Below is a small trained network, with its code and all its weights. Each question gives an input and a class and asks what happens when units are switched off, that is, made to give their printed mean instead of their output.

import numpy as np


def w(rows, s, z=0):
    codes = np.array(rows[::2]) - 128.0
    scale = np.full(codes.shape[1], s)
    scale[-1] = z or s
    return codes * scale


def norm(h):
    return h / np.sqrt((h * h).mean(-1, keepdims=True) + 1e-5)


def f(y):
    return np.maximum(y, 0)


def log_softmax(a):
    a = a - a.max(-1, keepdims=True)
    return a - np.log(np.exp(a).sum(-1, keepdims=True))


def net(x, mask):
    res = np.array(x, float).reshape(1, 2) / 4 @ E
    u = 0
    for l in range(4):
        y = f(norm(res) @ A[l][:, :-1].T + A[l][:, -1])
        res = res + np.where(mask[u : u + 10], y, B[l][:, -1]) @ B[l][:, :-1]
        u += 10
    return log_softmax(norm(res)[-1] @ U[:, :-1].T + U[:, -1])


A, B = {}, {}
E = w([
[91,142,111,162,47,121,197],'x0',
[114,3,249,48,112,215,201],'x1',
],0.0075)
A[0] = w([
[126,217,98,152,95,131,215,144],'L0N1',
[113,145,229,179,41,112,219,81],'L0N2',
[36,212,175,165,119,92,169,8],'L0N3',
[180,126,129,108,41,127,106,179],'L0N4',
[119,146,131,29,51,106,208,162],'L0N5',
[94,206,144,162,110,168,110,158],'L0N6',
[163,102,114,155,76,146,112,5],'L0N7',
[163,155,106,141,109,82,124,72],'L0N8',
[117,100,126,100,254,133,103,139],'L0N9',
[129,159,152,113,226,51,134,70],'L0N10',
],0.0066,0.0013)
B[0] = w([
[131,33,45,134,187,154,181,253],'L0N1',
[132,80,32,128,99,106,153,250],'L0N2',
[120,136,156,157,136,51,253,203],'L0N3',
[133,189,104,138,145,155,69,160],'L0N4',
[72,172,180,184,100,113,127,224],'L0N5',
[205,91,225,167,54,108,4,196],'L0N6',
[183,54,157,173,66,111,198,134],'L0N7',
[97,180,105,192,93,206,205,204],'L0N8',
[44,98,64,115,128,90,163,212],'L0N9',
[153,60,157,83,74,107,141,192],'L0N10',
],0.0058,0.0049)
A[1] = w([
[146,130,189,94,87,194,118,52],'L1N1',
[51,109,154,97,138,93,135,151],'L1N2',
[161,179,166,80,99,182,144,109],'L1N3',
[161,172,126,131,253,161,113,88],'L1N4',
[157,209,139,168,112,150,98,152],'L1N5',
[112,2,173,66,152,121,120,8],'L1N6',
[157,158,123,82,178,89,138,53],'L1N7',
[160,92,149,137,128,113,84,134],'L1N8',
[74,109,97,137,97,116,172,52],'L1N9',
[172,91,72,145,164,103,143,201],'L1N10',
],0.0099,0.0011)
B[1] = w([
[136,146,107,123,178,141,68,166],'L1N1',
[210,218,182,180,140,127,144,192],'L1N2',
[60,141,96,189,118,218,101,140],'L1N3',
[125,93,87,76,201,109,252,153],'L1N4',
[190,98,219,188,149,145,106,178],'L1N5',
[99,144,62,135,112,130,104,254],'L1N6',
[52,109,95,153,105,143,187,150],'L1N7',
[88,73,160,131,63,117,211,146],'L1N8',
[208,86,103,89,111,96,71,236],'L1N9',
[85,96,254,99,106,180,120,226],'L1N10',
],0.0068,0.0074)
A[2] = w([
[184,81,127,10,132,94,177,120],'L2N1',
[85,146,115,178,38,157,128,21],'L2N2',
[214,172,204,165,92,96,157,115],'L2N3',
[144,219,76,97,109,80,152,189],'L2N4',
[89,118,75,119,136,197,220,216],'L2N5',
[130,115,1,118,174,105,137,141],'L2N6',
[166,230,103,132,146,94,136,120],'L2N7',
[98,125,110,87,78,139,159,154],'L2N8',
[66,110,133,16,192,92,119,110],'L2N9',
[182,183,108,145,91,123,196,5],'L2N10',
],0.0073,0.0019)
B[2] = w([
[86,104,155,182,98,81,91,192],'L2N1',
[82,130,96,100,112,93,133,227],'L2N2',
[130,164,98,47,139,118,137,240],'L2N3',
[152,2,233,70,86,153,96,165],'L2N4',
[170,167,76,121,104,69,86,254],'L2N5',
[116,130,192,139,112,118,221,215],'L2N6',
[157,13,98,102,140,126,75,172],'L2N7',
[117,203,39,226,253,144,150,213],'L2N8',
[163,150,164,69,27,106,248,209],'L2N9',
[105,83,84,183,121,120,185,186],'L2N10',
],0.0061,0.0045)
A[3] = w([
[105,115,111,136,116,106,113,229],'L3N1',
[93,112,134,75,162,118,174,15],'L3N2',
[118,127,89,151,130,127,118,111],'L3N3',
[114,54,133,172,95,125,79,244],'L3N4',
[157,139,112,170,162,98,100,92],'L3N5',
[114,119,98,81,202,171,127,189],'L3N6',
[124,117,103,80,113,110,162,55],'L3N7',
[127,87,119,144,117,94,138,197],'L3N8',
[105,153,95,85,112,243,138,167],'L3N9',
[160,151,126,159,188,79,121,70],'L3N10',
],0.011,0.0011)
B[3] = w([
[163,159,141,119,156,119,82,197],'L3N1',
[131,80,92,203,92,98,150,171],'L3N2',
[68,174,144,179,156,122,132,190],'L3N3',
[130,130,189,51,207,203,128,254],'L3N4',
[2,137,69,127,165,201,109,185],'L3N5',
[145,130,95,138,114,87,109,154],'L3N6',
[163,110,144,155,118,116,121,207],'L3N7',
[135,153,143,97,111,123,100,253],'L3N8',
[85,223,138,143,181,150,89,192],'L3N9',
[77,222,63,150,86,152,128,174],'L3N10',
],0.0081,0.0067)
U = w([
[65,251,94,163,185,189,62,151],'0',
[136,108,108,168,56,64,218,245],'1',
[213,112,206,39,201,164,81,5],'2',
],0.016,0.00014)

Each question gives the input, the list of numbers given to net, and the class t.
The units are the neurons (one row each of A and B). Each row of codes is followed by its name. A weight is (code - 128) times the scale printed after its matrix; where a second scale follows, it is the last column's (A, B and U).
mask holds one flag per neuron, layer by layer. A switched-off neuron (its flag False) gives its mean, the last column of its row in B, instead of its output. The means were averaged over made-up inputs and are rounded, as every weight is.
A unit's drop is (log p(t) with every unit on - log p(t) with that unit switched off) / (log p(t) with every unit on - log p(t) with every unit switched off).
The circuit of an input: a set's keep is (log p(t) with only the set's units on - log p(t) with every unit switched off) / (log p(t) with every unit on - log p(t) with every unit switched off). Starting from the 12 units with the biggest drops (on a tie, the unit counted first), units are removed one at a time, each time the one whose removal leaves the highest keep (on an exact tie, the one counted first), for as long as the keep stays at least 0.8.
circuit, biggest first: the units of the circuit, biggest drop first
unit that matters most: the unit with the biggest drop
top k neurons: the k neurons with the biggest drops, biggest first
top k neurons in layer l: the k neurons of layer l with the biggest drops, biggest first
drop when u is switched off: that unit's drop, to one decimal
input [-7,7], class 0: circuit, biggest first -> [L3N9; L1N6; L1N9]
input [4,-2], class 1: circuit, biggest first -> [L3N9]
input [0,-3], class 2: top 4 neurons -> [L1N10; L2N8; L0N5; L1N2]
input [7,8], class 0: top 2 neurons -> [L2N8; L0N3]
input [0,0], class 2: top 3 neurons -> [L0N10; L1N5; L0N5]
input [2,1], class 2: top 2 neurons -> [L1N9; L0N8]
input [8,8], class 0: top 2 neurons in layer 1 -> [L1N1; L1N3]
input [2,-1], class 2: top 2 neurons -> [L0N1; L1N10]
input [-3,0], class 2: top 3 neurons -> [L0N9; L1N2; L0N1]
input [-5,7], class 0: top 2 neurons -> [L1N6; L3N9]
input [7,-5], class 1: top 2 neurons in layer 0 -> [L0N3; L0N1]
input [-1,1], class 2: drop when L2N4 is switched off -> 0.7
input [1,1], class 2: drop when L1N9 is switched off -> 1.9
input [-7,8], class 0: top 3 neurons in layer 1 -> [L1N6; L1N9; L1N3]
input [-2,-1], class 2: unit that matters most -> L0N9
input [-5,6], class 0: drop when L3N9 is switched off -> 0.6
input [2,2], class 2: top 2 neurons -> [L1N9; L0N2]
